Small tables with named rows and columns. After each table, cells are looked up by row and column.

Riguroz.tsv
	Tus	Vosuroz	Kifi	Vem	Peguvu	Bevuze
Dutesak	4.522	3.817	5.985	2.228	9.516	3.306
Keberi	5.764	0.256	3.167	6.413	3.180	3.843
Tolug	3.507	7.930	8.148	6.121	1.897	3.388
Zemon	5.500	1.121	4.757	7.501	5.994	2.751
Tazekat	6.069	6.770	7.845	4.103	3.925	7.155
Bom	4.241	4.395	2.213	5.326	2.014	2.322
Filep	3.710	4.664	8.943	1.684	7.016	3.680
Mer	4.843	5.231	3.495	5.565	1.499	6.838
Fesagil	3.780	6.980	4.851	0.983	6.755	1.907

Bevuze of Tolug = 3.388
Kifi of Keberi = 3.167
Vosuroz of Fesagil = 6.980
Vem of Bom = 5.326
Vosuroz of Dutesak = 3.817
Kifi of Fesagil = 4.851
Vosuroz of Bom = 4.395
Peguvu of Tazekat = 3.925
Bevuze of Fesagil = 1.907
Tus of Tazekat = 6.069
Vem of Filep = 1.684
Bevuze of Keberi = 3.843
Bevuze of Mer = 6.838
Vosuroz of Tazekat = 6.770
Bevuze of Zemon = 2.751
Tus of Bom = 4.241

Table Vubef
,Bupig,Kapef,Zad,Kap,Vib
Par,85,45,137,88,114
Poz,61,112,220,150,119
Nizibug,118,193,25,85,96
Movobi,98,1,134,118,111
Fof,134,92,15,104,113

What is the Zad of Fof in Vubef?
15
What is the Zad of Par in Vubef?
137
What is the Kapef of Movobi in Vubef?
1
What is the Kap of Fof in Vubef?
104
What is the Bupig of Poz in Vubef?
61
What is the Bupig of Fof in Vubef?
134
What is the Vib of Movobi in Vubef?
111
What is the Kapef of Fof in Vubef?
92
What is the Bupig of Par in Vubef?
85
What is the Kap of Poz in Vubef?
150
What is the Kapef of Nizibug in Vubef?
193
What is the Vib of Nizibug in Vubef?
96

Nofo =
columns: Mezolo, Tak
Gevimut: [23, 22]
Garidi: [9, 2]
Bamudu: [38, -2]
Kaz: [20, 29]
Tudori: [-1, 14]
Gali: [-38, 53]
Loradup: [10, -19]
Zabeto: [-16, -15]
Til: [25, -10]
Sopigev: [-75, -40]
Kek: [-37, -13]
Vobuko: [9, 8]

Gali, Mezolo => -38
Tudori, Mezolo => -1
Til, Mezolo => 25
Loradup, Tak => -19
Vobuko, Mezolo => 9
Kaz, Tak => 29
Gevimut, Tak => 22
Zabeto, Mezolo => -16
Garidi, Mezolo => 9
Vobuko, Tak => 8
Kaz, Mezolo => 20
Garidi, Tak => 2
Gali, Tak => 53
Kek, Mezolo => -37
Kek, Tak => -13

Tes =
,Popinen,Sozivi,Vas,Taz
Sebiveg,6622,-524,263,-817
Dil,2791,-1028,2289,1782
Kup,1666,-885,-3276,-6524
Suvo,-3199,2319,609,4415
Zal,4612,-755,50,-1012
Pozat,-2778,847,-1842,-2816

Vas of Sebiveg is 263
Sozivi of Sebiveg is -524
Popinen of Pozat is -2778
Vas of Kup is -3276
Vas of Zal is 50
Taz of Pozat is -2816
Taz of Suvo is 4415
Popinen of Dil is 2791
Taz of Zal is -1012
Row with the largest Taz: Suvo

Table Manekag
         Vugigi  Tovezi   Zini    Visi     Bod    Gek     Dis   Fumeb
Binezeg   16077   25920  20768    3948  -13457  23999  -47500   15358
Muf        4000   27077  14922  -20075   12228   3997   13930   29452
Somo     -18577   13942   3343  -50884   21472    571  -36890   14274
Vavo     -21928   17878  34894   37199   -9779  32967   33744   11001
Gimazo    28134   17141  14453   60510   80125  14243   41681   46469
Pireko    21240   35152  24595   25975    -764  26126   14862  -25971
Fef       11589   10425  27294   43592   82412  23405   62443   12049
Mul       39970   20343  26356   88688   76420  17230   49810   -6319

What is the Vugigi of Somo in Manekag? -18577
What is the Tovezi of Binezeg in Manekag? 25920
What is the Visi of Mul in Manekag? 88688
What is the Bod of Muf in Manekag? 12228
What is the Vugigi of Mul in Manekag? 39970
What is the Tovezi of Vavo in Manekag? 17878
What is the Vugigi of Pireko in Manekag? 21240
What is the Vugigi of Gimazo in Manekag? 28134
What is the Tovezi of Muf in Manekag? 27077
What is the Bod of Fef in Manekag? 82412
What is the Fumeb of Binezeg in Manekag? 15358
What is the Zini of Gimazo in Manekag? 14453
What is the Tovezi of Mul in Manekag? 20343
What is the Tovezi of Pireko in Manekag? 35152
Which row has the largest Dis? Fef

Rebub
|  | Nurul | Posetep | Fudapez | Mam | Zup | Tuz | Geneni | Gol | Gir |
|---|---|---|---|---|---|---|---|---|---|
| Muz | 403 | 199 | -63 | -90 | 11 | -157 | 231 | -561 | -260 |
| Bunoki | 743 | -357 | -410 | -231 | -152 | -35 | -335 | -432 | -629 |
| Zug | -625 | -259 | -216 | -207 | 224 | -251 | -578 | 522 | -374 |
| Kis | -413 | -723 | 401 | -421 | -405 | 152 | -180 | -356 | -331 |
| Rele | -72 | -713 | -126 | 125 | 202 | -258 | 554 | -432 | -170 |
| Zar | 230 | -351 | -31 | 96 | -275 | -235 | -706 | 70 | 298 |
| Tov | -618 | -39 | 85 | -326 | 6 | -185 | -643 | 350 | -380 |

Fudapez of Tov is 85
Gir of Tov is -380
Mam of Tov is -326
Geneni of Bunoki is -335
Posetep of Muz is 199
Gir of Kis is -331
Nurul of Rele is -72
Tuz of Kis is 152
Mam of Zar is 96
Posetep of Zug is -259
Fudapez of Zar is -31
Mam of Muz is -90
Fudapez of Muz is -63
Gol of Muz is -561
Nurul of Tov is -618
Gol of Zar is 70

Table Zuli
|  | Fuf | Vod | Guko | Pevafe | Gulut | Zoz |
|---|---|---|---|---|---|---|
| Rumipak | 162 | 194 | 94 | 166 | 111 | 113 |
| Ton | 102 | 73 | 94 | 91 | 134 | 179 |
| Pera | 163 | 179 | 124 | 115 | 128 | 144 |
| Zorur | 94 | 68 | 116 | 91 | 121 | 153 |
| Siza | 149 | 139 | 85 | 139 | 126 | 116 |
| Dod | 53 | 33 | 87 | 66 | 127 | 156 |
| Kato | 135 | 164 | 136 | 141 | 106 | 97 |
| Raf | 97 | 58 | 142 | 90 | 117 | 131 |
| Kelupe | 109 | 118 | 118 | 106 | 127 | 162 |
| Nelumob | 57 | 61 | 91 | 56 | 142 | 168 |
| Dilogu | 154 | 135 | 111 | 119 | 125 | 149 |

Vod of Rumipak: 194
Guko of Kato: 136
Vod of Siza: 139
Vod of Dod: 33
Pevafe of Siza: 139
Gulut of Zorur: 121
Gulut of Siza: 126
Gulut of Dilogu: 125
Pevafe of Dilogu: 119
Fuf of Pera: 163
Vod of Nelumob: 61
Zoz of Siza: 116
Pevafe of Kato: 141
Zoz of Pera: 144
Guko of Kelupe: 118
Guko of Ton: 94
Fuf of Siza: 149
Which row has the largest Guko? Raf

Bava =
cols = Mumes, Mifeto, Zab, Luv
Pel: [152, 169, 166, 141]
Bag: [138, 143, 168, 116]
Zil: [194, 142, 166, 168]
Vog: [137, 151, 159, 191]
Genofer: [147, 245, 18, 129]

What is the Zab of Vog in Bava? 159
What is the Luv of Genofer in Bava? 129
What is the Mifeto of Vog in Bava? 151
What is the Mifeto of Genofer in Bava? 245
What is the Mifeto of Zil in Bava? 142
What is the Mumes of Bag in Bava? 138
What is the Zab of Bag in Bava? 168
What is the Zab of Genofer in Bava? 18
What is the Luv of Bag in Bava? 116
What is the Mifeto of Bag in Bava? 143
What is the Mumes of Zil in Bava? 194
What is the Mumes of Vog in Bava? 137
What is the Mifeto of Pel in Bava? 169
What is the Mumes of Genofer in Bava? 147
Row with the largest Luv: Vog

Table Zivu
cols = Vin, Serefel, Kig
Zuv: [202, 108, 98]
Sov: [210, 122, 96]
Tirazas: [43, 146, 119]

What is the Vin of Tirazas in Zivu?
43
What is the Serefel of Tirazas in Zivu?
146
What is the Serefel of Sov in Zivu?
122
What is the Serefel of Zuv in Zivu?
108
What is the Kig of Zuv in Zivu?
98
What is the Kig of Sov in Zivu?
96
What is the Vin of Sov in Zivu?
210
What is the Kig of Tirazas in Zivu?
119
What is the Vin of Zuv in Zivu?
202

Dokuzud.csv
,Gogige,Paro,Sul,Gam,Tomovir,Nagerig,Ponidem
Gumu,29,96,78,90,71,27,28
Dos,49,56,49,69,72,61,42
Tugad,67,231,187,146,109,47,79
Ponela,54,212,219,246,244,189,95
Zir,61,60,53,64,66,64,56
Soguke,99,54,133,142,137,133,135
Tivik,175,180,174,107,86,100,186

Sul of Zir is 53
Nagerig of Tivik is 100
Ponidem of Ponela is 95
Gam of Soguke is 142
Tomovir of Zir is 66
Paro of Dos is 56
Tomovir of Ponela is 244
Sul of Gumu is 78
Paro of Tugad is 231
Tomovir of Soguke is 137

Gipa.tsv
	Mipita	Gomesi	Ladi	Mis	Peli
Kar	183	106	59	75	133
Puza	146	141	129	140	146
Kimuro	212	113	98	90	185
Mupu	53	148	209	218	70
Fomuva	139	127	151	147	136
Furu	142	144	132	132	144
Nepom	143	142	151	149	140
Rov	138	145	134	137	142
Fef	136	142	142	140	137
Nas	138	142	137	152	133

Rov, Peli: 142
Kimuro, Mis: 90
Nas, Gomesi: 142
Fomuva, Ladi: 151
Fomuva, Peli: 136
Kimuro, Peli: 185
Fef, Peli: 137
Kimuro, Ladi: 98
Kar, Mis: 75
Nepom, Ladi: 151
Nas, Ladi: 137
Row with the largest Mis: Mupu

Tilur
cols = Ref, Zol, Nuken, Rez
Sop: [148, 79, 186, 242]
Tapepor: [207, 115, 174, 152]
Dal: [205, 121, 69, 155]
Firalo: [184, 192, 176, 155]
Tasaf: [239, 188, 181, 149]
Tef: [177, 54, 137, 232]

Nuken of Firalo = 176
Ref of Dal = 205
Zol of Sop = 79
Rez of Tef = 232
Ref of Tef = 177
Ref of Tasaf = 239
Nuken of Sop = 186
Zol of Firalo = 192
Rez of Sop = 242
Rez of Tasaf = 149
Zol of Dal = 121
Nuken of Dal = 69
Ref of Firalo = 184
Nuken of Tef = 137
Nuken of Tapepor = 174
Nuken of Tasaf = 181
Rez of Dal = 155
Rez of Firalo = 155
Rez of Tapepor = 152

